Each row has a hidden trait or not; one of two labels after the row says which. A new part has a new trait and new labels.
In the rows, 128 means zero.
[161  97 123 144 129 198  85 132  60 113 119 142 161 137  94  45  99 104
 101 215 117 160 111 130 112 109  93 134 154 156 131 147 103 108 170  76
 141 117 119 147  82 152 145  61 104 142 137 160 125 112 123 144  69 174
 125 161 148 140 161 153 111 137 140 187 195]  vuba
[153 111 128 136 129 171 105 128  93 125 121 135 154 132 107  80 113 121
 120 176 121 144 117 125 124 120 106 126 142 142 136 139 113 116 151  99
 135 120 125 145 104 150 139  87 114 136 134 147 128 122 124 136  93 160
 126 147 139 131 147 141 114 134 138 171 149]  vuba
[148 137 206 115 140 129 148 115 164 151 114 113 147 123 138 149 138 161
 144  89 126 120 120 105 156 149 104 102 113 117 154 102 126 128 122 141
 129 118 144 144 141 151 127 117 131 135 132 114 134 142 120 120 142 153
 124 145 125 118 125 104 120 124 141 130  65]  vuba
[166 115 198 129 140 167 115 116 124 146 108 122 161 131 117 102 119 157
 127 149 122 135 115 116 145 133  92 111 129 140 140 113 110 118 147 110
 135 112 143 154 109 158 137  85 116 146 134 146 134 128 119 131 108 166
 124 163 138 130 142 123 120 129 147 160 112]  vuba
[ 76 148  23 129 114  65 135 140 138 111 155 134  76 127 143 167 140 104
 127  86 143 113 155 164 111 116 188 158 119 125  86 146 152 148 109 155
 114 151 119  85 143  71 113 192 146 113 112 125 124 123 142 124 161  53
 134  82 114 133  99 135 164 124  93  70 163]  gumu
[ 94 126   1 143 112 104  99 145  84 101 161 150  85 133 117 108 118  85
 108 142 140 132 152 183  95  97 179 172 133 150  77 163 134 140 139 123
 118 148 112  90 108  76 124 176 132 124 113 148 124 109 143 137 126  83
 134  99 127 145 118 158 165 129 102 100 223]  gumu
[136 140 182 117 138 113 152 115 172 161 116 111 139 122 143 170 141 162
 149  80 129 112 126 111 152 149 114 106 110 114 140 100 132 132 112 148
 127 123 143 136 148 136 121 134 135 131 130 109 133 142 123 117 148 135
 127 129 122 119 118 101 127 123 136 114  60]  vuba
[161 111 177 134 136 172 108 121 105 138 114 128 158 133 110  89 115 142
 122 158 122 140 115 124 136 127  96 122 133 145 141 122 108 117 151 103
 134 114 137 151 103 158 138  85 115 144 132 140 132 124 122 134 106 164
 124 159 139 134 147 130 122 131 142 162 120]  vuba
[138 100  72 145 118 182  85 142  52  96 134 149 146 136  96  35 101  86
 100 221 119 157 119 135  95  98 119 147 161 150 119 167 110 113 159  80
 139 129 107 133  92 135 144  84 108 130 133 162 121 109 130 146  73 152
 128 140 145 143 156 168 116 138 129 181 223]  vuba
[ 97 158 117 118 128  61 151 124 181 148 140 120  86 123 155 197 150 150
 146  41 145  97 151 148 145 140 164 138  96 118 103 109 149 154 100 173
 111 141 142 104 152  88 109 197 151 125 112 107 135 137 135 114 185  72
 131  97 110 124  91 107 168 118 113  59  84]  gumu
[ 87 140   3 137 114  86 109 143 112 108 162 142  76 132 130 147 128 102
 116 112 144 120 155 182 104 106 188 172 124 144  74 151 143 147 126 138
 114 150 119  87 120  71 119 197 139 122 110 137 126 112 143 130 148  59
 134  90 121 143 106 146 174 124 100  78 194]  gumu
[120 110  30 148 114 155  83 145  56  91 143 152 122 136  99  60 105  79
  97 205 125 152 129 159  88  94 142 160 156 156 102 171 117 123 159  90
 132 137 105 117  90 115 140 111 114 126 126 162 120 108 136 144  86 124
 131 128 141 145 145 165 133 135 116 155 238]  vuba
[ 78 140   1 136 110  87 111 147 103 101 162 143  76 131 129 138 128  91
 115 115 142 124 154 175 101 102 185 170 126 139  80 156 143 145 128 134
 115 151 113  87 127  69 118 193 138 115 112 137 124 113 143 131 141  62
 134  86 120 139 109 148 166 127 100  84 199]  vuba
[ 95 119   1 146 109 131  94 150  70  86 157 154 100 135 112  91 111  73
 100 179 131 145 140 168  86  93 166 170 150 149  93 174 129 129 145 103
 129 143 104 102 104  92 132 147 123 119 121 154 119 108 140 142 104  92
 133 106 133 144 133 165 145 134 108 135 240]  gumu
[182 102 180 140 137 204  92 122  80 133 107 135 177 136  96  55 102 133
 108 211 115 154 106 120 131 119  79 120 146 154 143 133  99 108 169  78
 143 108 130 163  85 169 148  46 103 148 138 157 130 119 118 141  73 189
 122 180 148 136 160 142 112 135 150 194 155]  vuba
[108 156 155 113 133  69 164 121 185 151 130 114 106 121 159 206 154 160
 153  47 139 100 142 124 154 150 146 120  99 107 126 102 146 145  95 172
 116 134 148 115 163 108 111 182 149 123 118  98 135 143 130 112 182  91
 129 106 111 117  97  96 147 118 121  73  58]  gumu
[ 91 127   1 136 108 111 104 149  89  91 157 150  85 132 118 105 120  79
 107 143 136 135 148 172  91  96 177 170 143 144  87 166 136 138 134 123
 121 149 104  94 114  78 127 168 130 115 116 147 119 110 143 137 121  78
 134  96 128 144 121 160 151 131 102 105 227]  vuba
[ 82 155  56 121 123  59 149 135 163 128 151 128  79 123 151 188 147 122
 139  65 142 106 153 153 126 127 180 147 109 118  98 130 154 151 103 164
 113 147 128  90 153  80 110 207 149 116 113 113 129 131 140 120 174  57
 134  78 113 127  96 120 179 121 105  58 132]  gumu
[152 143 245 112 148 116 154 103 191 178 106 103 139 124 148 183 145 191
 155  54 133 103 126 110 177 159 103  98  95 119 144  83 127 135 114 159
 122 116 160 145 142 144 118 138 139 144 126 106 142 146 120 112 164 141
 125 146 116 116 112  86 138 118 142 103  29]  gumu
[116 110   4 147 111 158  89 148  56  86 147 152 120 136 102  65 106  71
  97 207 124 153 128 155  83  95 147 161 158 153 106 173 123 119 154  93
 134 136 101 116  98 112 139 114 115 123 126 159 118 106 135 144  83 125
 130 118 139 146 148 170 126 137 114 156 243]  gumu
[167 120 223 125 144 159 123 112 136 156 105 119 159 130 124 114 124 164
 131 133 124 129 114 114 155 141  91 113 121 136 133 106 112 121 140 131
 132 111 145 155 115 158 133  93 120 145 134 130 137 134 119 127 120 169
 123 162 134 127 138 114 122 126 147 150  91]  vuba
[153 133 253 113 145 131 160 109 182 161 102 105 160 122 142 162 146 172
 152  92 122 116 114  88 164 161  91  90 113 108 170  88 125 123 110 143
 133 113 149 155 151 166 128 100 131 133 139 106 134 147 116 117 145 165
 124 149 125 113 130  95 104 125 148 137  37]  gumu
[105 118   8 146 111 134  89 147  65  89 155 154 102 136 109  73 111  76
 100 179 132 144 140 171  90  92 162 171 148 153  88 171 126 130 148 108
 127 142 106 105 108  93 132 141 119 124 120 156 121 106 140 141 104  96
 133 110 135 147 134 161 147 133 110 127 247]  vuba
[150 127 207 121 139 144 145 116 151 148 107 115 152 125 133 126 132 153
 141 121 120 126 115  99 151 144  97 103 123 117 158 107 122 121 124 128
 134 115 138 150 136 159 130  97 126 133 137 116 131 140 119 123 127 161
 125 148 129 118 136 111 106 128 144 148  68]  vuba
[126 151 202 112 140  87 167 112 197 164 118 106 124 120 155 194 154 174
 156  51 135 102 133 108 162 156 128 106  97 107 143  90 141 134  95 168
 119 126 152 127 162 125 114 162 144 130 124  97 137 147 124 114 176 114
 128 122 114 114 104  89 135 119 131  87  36]  gumu
